Below is a small trained network, with its code and all its weights. Each question gives an input and a class and asks what happens when units are switched off, that is, made to give their printed mean instead of their output.

import numpy as np


def w(rows, s, z=0):
    codes = np.array(rows[::2]) - 128.0
    scale = np.full(codes.shape[1], s)
    scale[-1] = z or s
    return codes * scale


def f(y):
    return y / 2 * (1 + np.tanh(0.7978845608 * (y + 0.044715 * y**3)))


def log_softmax(a):
    a = a - a.max(-1, keepdims=True)
    return a - np.log(np.exp(a).sum(-1, keepdims=True))


def net(x, mask):
    res = np.array(x, float).reshape(1, 8) / 4 @ E
    y = f(res @ A[0][:, :-1].T + A[0][:, -1])
    res = res + np.where(mask, y, B[0][:, -1]) @ B[0][:, :-1]
    return log_softmax(res[-1] @ U[:, :-1].T + U[:, -1])


A, B = {}, {}
E = w([
[184,54,224,138,39,92,79,60,100,94],'x0',
[205,83,52,105,102,87,79,151,125,37],'x1',
[66,109,174,188,143,106,172,53,124,84],'x2',
[137,247,122,206,124,56,71,81,162,222],'x3',
[172,29,80,202,90,105,120,195,3,204],'x4',
[170,194,77,70,229,75,133,39,37,116],'x5',
[99,101,113,147,175,3,69,132,247,194],'x6',
[69,183,105,201,2,140,90,125,112,54],'x7',
],0.0076)
A[0] = w([
[130,153,94,97,150,116,129,130,157,179,145],'N1',
[158,118,41,100,103,139,133,134,61,143,163],'N2',
[165,47,68,132,109,147,110,106,151,147,76],'N3',
[113,112,134,110,84,156,153,236,141,155,215],'N4',
[176,122,179,76,110,114,134,33,202,73,227],'N5',
[57,101,139,92,177,172,223,97,83,37,228],'N6',
[76,133,174,133,140,163,174,35,90,129,134],'N7',
[91,255,149,117,194,78,54,126,158,218,199],'N8',
[214,129,109,136,126,98,92,171,105,181,164],'N9',
[77,151,115,160,111,167,99,192,155,213,197],'N10',
[117,124,135,50,183,131,74,109,112,101,247],'N11',
[161,133,192,204,119,99,112,71,134,126,186],'N12',
[94,165,214,99,150,193,178,107,88,121,235],'N13',
[66,138,83,93,164,143,83,138,202,95,251],'N14',
[153,108,163,99,142,123,144,99,32,119,144],'N15',
[155,122,82,120,111,28,114,109,213,192,201],'N16',
[95,134,171,156,110,216,209,92,67,180,63],'N17',
[26,128,79,153,125,208,118,182,170,170,200],'N18',
[130,86,155,113,74,160,189,231,159,97,189],'N19',
[141,36,138,182,126,206,118,190,145,107,89],'N20',
[41,133,130,126,172,174,148,147,95,134,63],'N21',
[98,120,175,171,131,74,59,69,129,130,254],'N22',
],0.0088,0.0033)
B[0] = w([
[143,141,91,74,114,82,221,68,94,187,165],'N1',
[157,96,139,58,239,103,198,72,34,33,187],'N2',
[134,54,89,156,142,45,92,70,118,90,154],'N3',
[160,96,48,179,72,172,190,139,103,87,196],'N4',
[68,105,212,199,26,164,163,108,88,20,214],'N5',
[99,84,194,43,137,174,253,72,170,84,245],'N6',
[29,131,72,175,48,106,107,107,113,198,185],'N7',
[133,65,33,169,153,173,168,131,102,219,249],'N8',
[148,215,50,134,170,104,88,27,117,94,180],'N9',
[56,229,139,221,144,244,179,77,68,133,200],'N10',
[114,122,136,164,199,253,201,190,154,158,185],'N11',
[28,63,126,141,34,97,113,82,131,132,182],'N12',
[31,159,212,114,85,173,216,68,158,113,210],'N13',
[94,195,133,95,197,235,240,117,136,77,204],'N14',
[77,201,142,159,170,180,116,54,112,83,186],'N15',
[141,130,70,164,167,183,148,80,160,133,219],'N16',
[68,205,198,42,170,181,144,81,215,115,189],'N17',
[119,131,157,227,76,199,134,177,176,65,206],'N18',
[186,66,50,114,92,137,163,197,170,133,212],'N19',
[194,102,95,20,51,139,140,232,198,193,193],'N20',
[101,108,146,181,133,86,163,58,181,142,163],'N21',
[95,78,70,186,50,97,135,99,183,93,201],'N22',
],0.0063,0.013)
U = w([
[71,139,180,117,53,72,11,26,103,80,122],'0',
[92,109,110,17,121,172,135,121,192,150,60],'1',
[166,18,61,175,26,104,102,176,181,135,129],'2',
[195,112,98,35,216,158,160,139,79,87,139],'3',
[170,242,216,72,100,123,87,122,131,139,107],'4',
[135,163,36,149,215,75,113,83,139,202,115],'5',
[151,238,241,51,202,48,32,255,238,215,3],'6',
[67,195,167,183,128,198,197,107,172,109,196],'7',
],0.0084,0.0064)

Each question gives the input, the list of numbers given to net, and the class t.
The units are the neurons (one row each of A and B). Each row of codes is followed by its name. A weight is (code - 128) times the scale printed after its matrix; where a second scale follows, it is the last column's (A, B and U).
mask holds one flag per neuron, in row order. A switched-off neuron (its flag False) gives its mean, the last column of its row in B, instead of its output. The means were averaged over made-up inputs and are rounded, as every weight is.
A unit's drop is (log p(t) with every unit on - log p(t) with that unit switched off) / (log p(t) with every unit on - log p(t) with every unit switched off).
The circuit of an input: a set's keep is (log p(t) with only the set's units on - log p(t) with every unit switched off) / (log p(t) with every unit on - log p(t) with every unit switched off). Starting from the 12 units with the biggest drops (on a tie, the unit counted first), units are removed one at a time, each time the one whose removal leaves the highest keep (on an exact tie, the one counted first), for as long as the keep stays at least 0.8.
units of the circuit, in order: the units of the circuit, biggest drop first
k most important neurons: the k neurons with the biggest drops, biggest first
drop of u: that unit's drop, to one decimal
input [1,8,-7,3,5,0,-1,3], class 3: units of the circuit, in order	[N2]
input [2,-3,-4,1,8,-1,6,0], class 5: units of the circuit, in order	[N9 N5]
input [0,-8,1,5,-3,5,5,2], class 5: 2 most important neurons	[N8 N6]
input [6,3,-6,4,2,-2,-3,6], class 0: units of the circuit, in order	[N8 N11 N18]
input [-3,-2,1,-5,7,-8,-4,-5], class 2: 2 most important neurons	[N20 N19]
input [-4,-2,5,-8,6,1,2,-3], class 1: units of the circuit, in order	[N20 N10]
input [7,-6,2,-4,6,0,1,5], class 0: 2 most important neurons	[N8 N17]
input [8,5,-2,-4,4,4,-3,5], class 3: 2 most important neurons	[N2 N7]
input [3,5,-1,6,5,7,-2,-6], class 5: 2 most important neurons	[N9 N6]
input [2,0,-3,4,4,1,-7,-1], class 3: 2 most important neurons	[N2 N5]
input [-6,5,6,-5,-1,-2,-1,-1], class 3: 2 most important neurons	[N10 N5]
input [2,-4,1,-6,0,-6,-1,-7], class 1: 2 most important neurons	[N20 N19]
input [4,-1,6,-3,8,-3,-3,-6], class 1: 2 most important neurons	[N17 N20]
input [3,1,1,8,4,-7,3,-8], class 5: most important neuron	[N9]
input [-3,7,1,-1,7,7,5,4], class 5: 2 most important neurons	[N6 N9]
input [4,-3,7,0,5,6,1,-2], class 0: drop of N14	0.1
input [4,-4,5,-1,8,-7,-2,1], class 2: drop of N9	0.0
input [4,-7,1,-6,5,2,8,-3], class 2: drop of N22	0.1
